Below is a small trained network, with its code and all its weights. Each question gives an input and a target symbol and asks what happens when units are switched off, that is, made to give their printed mean instead of their output.

import numpy as np


def w(rows, s, z=0):
    codes = np.array(rows[::2]) - 128.0
    scale = np.full(codes.shape[1], s)
    scale[-1] = z or s
    return codes * scale


def f(y):
    return y / 2 * (1 + np.tanh(0.7978845608 * (y + 0.044715 * y**3)))


def softmax(a):
    e = np.exp(a - a.max(-1, keepdims=True))
    return e / e.sum(-1, keepdims=True)


def log_softmax(a):
    a = a - a.max(-1, keepdims=True)
    return a - np.log(np.exp(a).sum(-1, keepdims=True))


def net(x, mask):
    ids = ['αβδεζηθμπστψ'.index(c) for c in x.split()]
    T = len(ids)
    res = E[ids] + P[:T]
    q, k, v = (res @ M[0].T for M in (Q, K, V))
    z = softmax(np.where(np.tri(T) > 0, q @ k.T / 4**0.5, -1e9)) @ v
    res = res + np.where(mask[0], z, O[0][:, -1]) @ O[0][:, :-1]
    y = f(res @ A[0][:, :-1].T + A[0][:, -1])
    res = res + np.where(mask[1:13], y, B[0][:, -1]) @ B[0][:, :-1]
    return log_softmax(res[-1] @ U[:, :-1].T + U[:, -1])


Q, K, V, O, A, B = {}, {}, {}, {}, {}, {}
E = w([
[107,169,116,143,80],'α',
[119,203,101,147,78],'β',
[137,199,72,169,77],'δ',
[111,179,77,160,76],'ε',
[117,174,65,174,78],'ζ',
[53,135,149,96,113],'η',
[80,98,118,174,133],'θ',
[163,12,170,141,84],'μ',
[156,164,120,159,122],'π',
[66,96,89,133,127],'σ',
[252,103,59,105,78],'τ',
[116,252,211,135,153],'ψ',
],0.019)
P = w([
[108,157,155,136,53],'0',
[112,88,137,158,72],'1',
[105,148,169,148,123],'2',
[123,139,122,140,131],'3',
[154,126,115,176,159],'4',
[122,153,178,162,220],'5',
[86,148,126,119,220],'6',
[45,102,156,45,150],'7',
[101,1,115,40,108],'8',
[133,41,125,89,132],'9',
],0.0092)
Q[0] = w([
[73,196,187,184,60],'h0',
[252,38,254,145,222],'h0',
[179,88,132,94,96],'h0',
[67,209,130,147,174],'h0',
],0.0079)
K[0] = w([
[158,68,50,111,178],'h0',
[136,151,114,207,2],'h0',
[70,127,164,94,56],'h0',
[236,138,140,228,212],'h0',
],0.0087)
V[0] = w([
[238,2,165,151,119],'h0',
[125,80,103,20,143],'h0',
[225,182,249,106,148],'h0',
[143,88,39,208,113],'h0',
],0.0076)
O[0] = w([
[163,21,62,175,57,3],'h0',
[99,196,168,254,139,70],'h0',
[234,64,234,136,48,46],'h0',
[76,148,72,75,64,126],'h0',
],0.0077,0.0053)
A[0] = w([
[101,104,80,155,169,131],'n0',
[70,106,54,105,105,110],'n1',
[227,140,52,115,169,5],'n2',
[80,155,106,118,160,72],'n3',
[115,92,99,136,15,183],'n4',
[140,171,103,98,80,113],'n5',
[75,102,147,138,91,188],'n6',
[247,86,106,129,149,83],'n7',
[113,178,149,228,100,134],'n8',
[88,79,138,125,161,253],'n9',
[182,146,96,149,130,184],'n10',
[104,150,78,173,181,233],'n11',
],0.012,0.0046)
B[0] = w([
[255,151,118,77,85,163],'n0',
[106,21,73,63,103,240],'n1',
[91,92,70,217,100,130],'n2',
[115,90,128,126,154,239],'n3',
[171,150,147,125,183,196],'n4',
[134,85,148,66,26,179],'n5',
[194,171,70,201,153,200],'n6',
[108,178,97,132,179,139],'n7',
[82,129,123,244,204,173],'n8',
[202,186,136,242,93,224],'n9',
[137,79,202,152,169,145],'n10',
[104,109,246,42,178,254],'n11',
],0.0059,0.0076)
U = w([
[114,56,142,19,174,144],'α',
[163,163,131,40,111,84],'β',
[110,13,169,128,81,223],'δ',
[145,110,136,2,121,65],'ε',
[155,157,169,91,173,255],'ζ',
[147,129,36,122,150,177],'η',
[99,78,145,56,110,9],'θ',
[182,91,188,30,127,144],'μ',
[139,137,131,56,118,17],'π',
[36,124,110,103,191,89],'σ',
[98,37,166,43,149,60],'τ',
[134,148,112,72,72,70],'ψ',
],0.0088,0.0046)

Each question gives the input, a string of symbols that net reads in full, and the target symbol t.
The units are the heads (4 rows each of Q, K, V and O) and the neurons (one row each of A and B). Each row of codes is followed by its name. A weight is (code - 128) times the scale printed after its matrix; where a second scale follows, it is the last column's (O, A, B and U).
mask holds one flag per unit, heads first, then neurons. A switched-off unit (its flag False) gives its mean, the last column of its rows in O or B, instead of its output. The means were averaged over made-up inputs and are rounded, as every weight is.
A unit's drop is (log p(t) with every unit on - log p(t) with that unit switched off) / (log p(t) with every unit on - log p(t) with every unit switched off).
The circuit of an input: a set's keep is (log p(t) with only the set's units on - log p(t) with every unit switched off) / (log p(t) with every unit on - log p(t) with every unit switched off). Starting from the 12 units with the biggest drops (on a tie, the unit counted first), units are removed one at a time, each time the one whose removal leaves the highest keep (on an exact tie, the one counted first), for as long as the keep stays at least 0.8.
circuit, biggest first: the units of the circuit, biggest drop first
most important unit: the unit with the biggest drop
k most important neurons: the k neurons with the biggest drops, biggest first
drop of u: that unit's drop, to one decimal
input ε μ τ ε μ ψ ψ η ψ ζ, target ζ: circuit, biggest first : (h0; n1)
input β η β ζ θ β η η δ, target σ: circuit, biggest first : (h0; n8)
input ε η ε, target σ: circuit, biggest first : (n8; h0)
input ζ η ζ, target σ: most important unit : n8
input ζ π η μ μ β η η ζ, target σ: circuit, biggest first : (h0; n8)
input ε μ β, target η: circuit, biggest first : (h0; n4)
input η η η η η η η η, target ζ: 2 most important neurons : (n9; n1)
input μ η η α τ η, target η: circuit, biggest first : (h0; n6; n11)
input β μ ζ, target δ: 3 most important neurons : (n1; n10; n5)
input η ε η ζ δ η η ψ μ δ, target ζ: 2 most important neurons : (n1; n8)
input ε β μ δ, target δ: 2 most important neurons : (n10; n5)
input β ζ β μ η δ η δ η τ, target η: 2 most important neurons : (n2; n11)
input μ π ψ η μ η η μ τ, target η: drop of n2 : 0.7
input ζ μ ε ψ η ζ ζ η ζ, target ζ: circuit, biggest first : (h0)
input η ψ ζ ε δ π δ η ε, target ζ: drop of h0 : 1.7
input μ μ μ, target η: drop of n11 : 0.2
